Below are the code and all the weights of a small trained network. Each question names an input and a class and asks about switching units off, where a switched-off unit gives its printed mean instead of its output.

import numpy as np


def w(rows, s, z=0):
    codes = np.array(rows[::2]) - 128.0
    scale = np.full(codes.shape[1], s)
    scale[-1] = z or s
    return codes * scale


def f(y):
    return np.maximum(y, 0)


def log_softmax(a):
    a = a - a.max(-1, keepdims=True)
    return a - np.log(np.exp(a).sum(-1, keepdims=True))


def net(x, mask):
    res = np.array(x, float).reshape(1, 7) / 4 @ E
    y = f(res @ A[0][:, :-1].T + A[0][:, -1])
    res = res + np.where(mask, y, B[0][:, -1]) @ B[0][:, :-1]
    return log_softmax(res[-1] @ U[:, :-1].T + U[:, -1])


A, B = {}, {}
E = w([
[134,89,170,91,60,87,134,129,126,108,147],'x0',
[138,148,158,112,155,106,109,130,129,137,15],'x1',
[102,160,79,84,183,126,200,61,69,111,141],'x2',
[108,108,56,106,80,192,151,61,181,48,121],'x3',
[119,155,84,74,162,37,135,123,110,117,76],'x4',
[87,82,111,208,254,123,70,112,210,96,149],'x5',
[117,106,67,209,106,116,121,155,57,144,91],'x6',
],0.0047)
A[0] = w([
[136,118,201,82,103,107,136,134,127,134,160,209],'N0',
[133,130,146,125,138,110,110,155,176,139,158,195],'N1',
[133,131,163,127,143,108,108,163,196,142,177,166],'N2',
[134,151,145,42,109,134,140,114,107,127,95,178],'N3',
[120,103,149,169,173,147,115,105,177,97,132,187],'N4',
[131,146,165,36,121,130,144,105,93,128,104,192],'N5',
[138,137,134,134,123,97,140,146,87,149,108,137],'N6',
[131,120,191,86,104,108,125,142,136,136,161,247],'N7',
[129,105,173,187,145,72,125,157,78,157,132,230],'N8',
[123,129,114,140,131,197,155,92,70,129,247,193],'N9',
[126,165,134,148,253,136,125,125,135,158,81,213],'N10',
[126,126,95,156,137,140,123,137,128,128,110,49],'N11',
[116,128,88,96,197,69,137,97,109,109,169,176],'N12',
[134,125,142,149,91,155,119,127,136,121,77,26],'N13',
[123,139,94,96,169,91,138,108,117,116,157,177],'N14',
[119,99,158,172,171,148,113,102,196,96,140,184],'N15',
[129,137,96,118,104,117,134,120,134,123,103,105],'N16',
],0.014,0.0012)
B[0] = w([
[130,136,210,103,130,99,128,104,120,132,122,218],'N0',
[128,133,135,141,123,180,142,123,118,130,146,189],'N1',
[134,134,125,132,115,210,138,114,124,118,161,214],'N2',
[126,121,108,85,159,71,149,76,134,133,142,232],'N3',
[131,137,81,107,141,129,174,48,128,129,150,237],'N4',
[126,111,109,104,136,51,153,58,144,121,133,236],'N5',
[113,110,117,201,121,108,107,137,145,114,105,183],'N6',
[127,134,210,123,132,112,134,109,116,135,127,215],'N7',
[115,130,189,228,104,123,89,117,128,118,65,228],'N8',
[135,137,168,135,128,237,160,64,127,129,182,248],'N9',
[132,121,255,107,98,83,111,133,121,128,131,246],'N10',
[138,132,146,93,120,102,118,140,139,129,115,156],'N11',
[126,122,62,109,140,67,137,109,140,125,97,215],'N12',
[124,132,94,59,165,119,132,187,133,121,148,170],'N13',
[132,126,76,130,133,82,140,116,128,140,118,191],'N14',
[131,133,64,114,142,142,186,44,117,140,158,254],'N15',
[148,152,102,101,155,148,118,176,137,154,165,163],'N16',
],0.018,0.0065)
U = w([
[134,132,77,105,128,157,85,202,134,123,126,5],'0',
[111,113,154,182,92,119,27,180,118,123,81,114],'1',
[132,130,164,99,132,105,129,117,125,137,127,219],'2',
[139,148,136,150,106,255,136,124,116,129,158,169],'3',
[122,117,18,114,167,110,150,114,147,122,125,82],'4',
],0.01,0.00031)

Each question gives the input, the list of numbers given to net, and the class t.
The units are the neurons (one row each of A and B). Each row of codes is followed by its name. A weight is (code - 128) times the scale printed after its matrix; where a second scale follows, it is the last column's (A, B and U).
mask holds one flag per neuron, in row order. A switched-off neuron (its flag False) gives its mean, the last column of its row in B, instead of its output. The means were averaged over made-up inputs and are rounded, as every weight is.
A unit's drop is (log p(t) with every unit on - log p(t) with that unit switched off) / (log p(t) with every unit on - log p(t) with every unit switched off).
The circuit of an input: a set's keep is (log p(t) with only the set's units on - log p(t) with every unit switched off) / (log p(t) with every unit on - log p(t) with every unit switched off). Starting from the 12 units with the biggest drops (on a tie, the unit counted first), units are removed one at a time, each time the one whose removal leaves the highest keep (on an exact tie, the one counted first), for as long as the keep stays at least 0.8.
circuit, biggest first: the units of the circuit, biggest drop first
k most important neurons: the k neurons with the biggest drops, biggest first
drop when u is switched off: that unit's drop, to one decimal
input [4,-4,0,3,-2,6,7], class 3: 2 most important neurons -> N9, N5
input [-5,-4,3,8,0,-1,1], class 3: circuit, biggest first -> N9
input [2,4,-1,-5,-8,8,7], class 3: 2 most important neurons -> N15, N4
input [-4,3,5,2,4,-1,-8], class 4: 2 most important neurons -> N12, N14
input [-7,-5,-7,-3,2,8,7], class 3: 2 most important neurons -> N15, N2
input [-6,8,-2,1,-3,5,-7], class 3: 4 most important neurons -> N2, N5, N3, N15
input [7,-6,-1,-7,-3,1,7], class 1: 2 most important neurons -> N8, N15
input [5,5,-7,7,7,4,0], class 4: 2 most important neurons -> N9, N10
input [-1,-4,1,8,1,-5,4], class 3: 2 most important neurons -> N9, N12
input [1,2,-4,5,2,-8,1], class 4: 3 most important neurons -> N10, N8, N3
input [-2,4,-6,3,-5,0,3], class 4: 2 most important neurons -> N9, N10
input [7,5,-5,-2,-1,5,6], class 1: 2 most important neurons -> N8, N9
input [-6,0,6,-3,7,4,3], class 1: 2 most important neurons -> N10, N15
input [0,6,7,1,0,1,-6], class 4: circuit, biggest first -> N12
input [0,6,1,5,-7,-1,6], class 0: drop when N9 is switched off -> 0.2
input [-7,-4,-4,-6,1,0,-4], class 3: drop when N2 is switched off -> 0.4
input [4,-5,8,-5,-7,-1,1], class 3: drop when N9 is switched off -> 0.8
input [-6,8,-6,-3,6,1,6], class 1: drop when N0 is switched off -> 0.0
